Below are the code and all the weights of a small trained network. Each question names an input and a target symbol and asks about switching units off, where a switched-off unit gives its printed mean instead of its output.

import numpy as np


def w(rows, s, z=0):
    codes = np.array(rows[::2]) - 128.0
    scale = np.full(codes.shape[1], s)
    scale[-1] = z or s
    return codes * scale


def norm(h):
    return h / np.sqrt((h * h).mean(-1, keepdims=True) + 1e-5)


def f(y):
    return y / 2 * (1 + np.tanh(0.7978845608 * (y + 0.044715 * y**3)))


def softmax(a):
    e = np.exp(a - a.max(-1, keepdims=True))
    return e / e.sum(-1, keepdims=True)


def log_softmax(a):
    a = a - a.max(-1, keepdims=True)
    return a - np.log(np.exp(a).sum(-1, keepdims=True))


def net(x, mask):
    ids = ['ΔΨΩαβεηθξτφ'.index(c) for c in x.split()]
    T = len(ids)
    res = E[ids] + P[:T]
    u = 0
    for l in range(2):
        r = norm(res)
        for j in range(2):
            rows = slice(2 * j, 2 * j + 2)
            q, k, v = (r @ M[l][rows].T for M in (Q, K, V))
            z = softmax(np.where(np.tri(T) > 0, q @ k.T / 2**0.5, -1e9)) @ v
            o = O[l][rows]
            res = res + np.where(mask[u + j], z, o[:, -1]) @ o[:, :-1]
        u += 2
        y = f(norm(res) @ A[l][:, :-1].T + A[l][:, -1])
        res = res + np.where(mask[u : u + 12], y, B[l][:, -1]) @ B[l][:, :-1]
        u += 12
    return log_softmax(norm(res)[-1] @ U[:, :-1].T + U[:, -1])


Q, K, V, O, A, B = {}, {}, {}, {}, {}, {}
E = w([
[117,75,128,28,138],'Δ',
[100,52,65,186,245],'Ψ',
[114,211,159,158,97],'Ω',
[193,63,197,162,53],'α',
[37,117,149,83,96],'β',
[249,136,135,160,106],'ε',
[235,147,199,170,131],'η',
[165,77,75,72,110],'θ',
[126,122,133,159,45],'ξ',
[214,226,139,123,162],'τ',
[159,128,211,54,201],'φ',
],0.014)
P = w([
[103,33,99,244,254],'0',
[151,66,136,197,147],'1',
[143,103,142,152,119],'2',
[149,125,148,129,92],'3',
[152,142,151,106,67],'4',
[159,153,154,81,41],'5',
[167,172,153,58,17],'6',
],0.0072)
Q[0] = w([
[180,158,220,109,3],'0.h1',
[62,99,67,239,198],'0.h1',
[47,104,165,64,41],'0.h2',
[32,68,118,176,139],'0.h2',
],0.02)
K[0] = w([
[231,128,150,16,64],'0.h1',
[90,58,34,182,228],'0.h1',
[205,215,133,128,27],'0.h2',
[150,121,25,252,162],'0.h2',
],0.018)
V[0] = w([
[110,197,69,195,91],'0.h1',
[98,142,248,180,151],'0.h1',
[198,168,136,124,158],'0.h2',
[27,96,209,77,146],'0.h2',
],0.017)
O[0] = w([
[125,198,2,92,136,2],'0.h1',
[204,185,217,33,77,183],'0.h1',
[221,87,121,146,157,117],'0.h2',
[45,216,194,198,99,70],'0.h2',
],0.0082,0.005)
A[0] = w([
[74,176,103,147,135,141],'0.n1',
[155,151,156,45,186,93],'0.n2',
[140,220,146,187,136,63],'0.n3',
[132,71,144,106,113,137],'0.n4',
[63,50,105,101,123,222],'0.n5',
[198,185,123,205,170,91],'0.n6',
[77,67,99,152,194,3],'0.n7',
[57,167,81,44,160,72],'0.n8',
[134,93,110,108,177,72],'0.n9',
[130,178,152,123,248,95],'0.n10',
[168,105,54,172,137,49],'0.n11',
[114,129,99,80,79,150],'0.n12',
],0.019,0.0045)
B[0] = w([
[113,166,241,147,134,157],'0.n1',
[77,193,186,85,175,191],'0.n2',
[172,129,23,188,86,178],'0.n3',
[155,123,149,158,63,243],'0.n4',
[105,105,28,131,20,255],'0.n5',
[180,156,86,29,113,169],'0.n6',
[178,4,61,215,158,200],'0.n7',
[37,91,47,91,149,171],'0.n8',
[97,180,101,112,111,164],'0.n9',
[118,56,168,163,225,139],'0.n10',
[186,101,82,55,141,216],'0.n11',
[117,191,162,94,174,220],'0.n12',
],0.024,0.0068)
Q[1] = w([
[190,106,144,81,123],'1.h1',
[122,103,96,93,212],'1.h1',
[221,121,97,165,197],'1.h2',
[144,154,13,7,87],'1.h2',
],0.022)
K[1] = w([
[197,164,106,138,156],'1.h1',
[79,140,54,98,161],'1.h1',
[71,116,182,21,129],'1.h2',
[130,3,8,149,143],'1.h2',
],0.021)
V[1] = w([
[155,8,140,185,119],'1.h1',
[166,144,139,201,210],'1.h1',
[145,125,125,128,70],'1.h2',
[152,167,100,161,132],'1.h2',
],0.015)
O[1] = w([
[46,149,148,1,69,128],'1.h1',
[175,47,123,25,117,3],'1.h1',
[137,178,82,178,182,208],'1.h2',
[153,102,151,139,149,101],'1.h2',
],0.0078,0.0055)
A[1] = w([
[163,79,203,137,148,102],'1.n1',
[100,104,39,110,154,8],'1.n2',
[77,146,144,196,138,14],'1.n3',
[111,173,96,180,133,79],'1.n4',
[118,78,152,182,89,73],'1.n5',
[114,142,76,71,221,3],'1.n6',
[91,126,160,127,174,108],'1.n7',
[92,124,169,113,117,69],'1.n8',
[62,96,138,125,142,182],'1.n9',
[148,110,203,117,252,85],'1.n10',
[64,136,87,128,158,33],'1.n11',
[88,113,83,214,82,7],'1.n12',
],0.023,0.0031)
B[1] = w([
[181,109,118,176,99,211],'1.n1',
[163,186,144,201,119,255],'1.n2',
[137,151,177,214,90,139],'1.n3',
[90,154,98,144,68,181],'1.n4',
[142,77,153,132,90,211],'1.n5',
[64,52,119,56,106,229],'1.n6',
[169,120,91,130,151,146],'1.n7',
[138,157,145,94,158,176],'1.n8',
[171,173,104,105,126,149],'1.n9',
[111,174,143,186,254,189],'1.n10',
[102,185,109,131,72,182],'1.n11',
[65,91,156,76,196,224],'1.n12',
],0.039,0.009)
U = w([
[139,193,201,47,115,89],'Δ',
[118,40,63,184,142,125],'Ψ',
[223,203,54,147,99,34],'Ω',
[197,101,205,141,48,111],'α',
[69,121,103,67,225,145],'β',
[61,58,190,100,122,88],'ε',
[54,155,180,192,84,126],'η',
[193,99,83,12,133,86],'θ',
[57,199,60,119,100,163],'ξ',
[99,116,113,111,106,142],'τ',
[161,178,162,178,202,252],'φ',
],0.011,0.0031)

Each question gives the input, a string of symbols that net reads in full, and the target symbol t.
The units are the heads (2 rows each of Q, K, V and O) and the neurons (one row each of A and B). Each row of codes is followed by its name. A weight is (code - 128) times the scale printed after its matrix; where a second scale follows, it is the last column's (O, A, B and U).
mask holds one flag per unit, layer by layer, with each layer's heads first. A switched-off unit (its flag False) gives its mean, the last column of its rows in O or B, instead of its output. The means were averaged over made-up inputs and are rounded, as every weight is.
A unit's drop is (log p(t) with every unit on - log p(t) with that unit switched off) / (log p(t) with every unit on - log p(t) with every unit switched off).
The circuit of an input: a set's keep is (log p(t) with only the set's units on - log p(t) with every unit switched off) / (log p(t) with every unit on - log p(t) with every unit switched off). Starting from the 12 units with the biggest drops (on a tie, the unit counted first), units are removed one at a time, each time the one whose removal leaves the highest keep (on an exact tie, the one counted first), for as long as the keep stays at least 0.8.
units of the circuit, in order: the units of the circuit, biggest drop first
most important unit: the unit with the biggest drop
k most important neurons of layer l: the k neurons of layer l with the biggest drops, biggest first
drop of u: that unit's drop, to one decimal
input ε θ η α β, target Δ: most important unit -> 0.n2
input θ τ ξ θ ξ ε θ, target Ω: units of the circuit, in order -> (0.n11; 0.h1; 1.n2)
input ξ Ψ ε φ ε η, target Ω: units of the circuit, in order -> (0.h2; 0.n6; 0.n3)
input φ φ η, target Ω: units of the circuit, in order -> (1.n6; 0.n6)
input β φ Ω Δ, target β: 2 most important neurons of layer 1 -> (1.n6; 1.n10)
input φ θ β, target Ψ: units of the circuit, in order -> (0.h1; 0.n7)
input θ η β, target φ: units of the circuit, in order -> (0.h1; 0.n2; 0.n5; 1.n10)
input ξ β β ε θ ε ξ, target Ω: 2 most important neurons of layer 0 -> (0.n12; 0.n11)
input β Ψ θ α ε, target η: 2 most important neurons of layer 1 -> (1.n3; 1.n12)
input ξ Δ ξ ε, target ξ: 2 most important neurons of layer 0 -> (0.n3; 0.n6)
input Δ η θ, target φ: units of the circuit, in order -> (0.h1; 0.n5; 0.n2; 1.n10)
input ξ ξ φ Δ θ ξ, target Ψ: 2 most important neurons of layer 0 -> (0.n7; 0.n11)
input η ξ α θ β θ, target η: 2 most important neurons of layer 0 -> (0.n4; 0.n11)
input β φ α, target α: most important unit -> 0.n5
input α η φ ξ α α ξ, target Δ: 2 most important neurons of layer 0 -> (0.n5; 0.n12)
input ε φ ε ξ θ β η, target η: 2 most important neurons of layer 0 -> (0.n3; 0.n11)
input ε Δ τ, target ξ: 4 most important neurons of layer 1 -> (1.n4; 1.n2; 1.n12; 1.n1)
input β ε ξ ε ε, target η: 2 most important neurons of layer 0 -> (0.n3; 0.n1)
input α ε τ ξ, target θ: 3 most important neurons of layer 0 -> (0.n11; 0.n5; 0.n12)
input φ θ ε θ ξ τ β, target θ: most important unit -> 0.h2
input ξ Ψ φ ε ε ε θ, target Ω: drop of 1.n6 -> 0.1
input φ Ω ξ β θ, target η: drop of 1.n3 -> 0.6
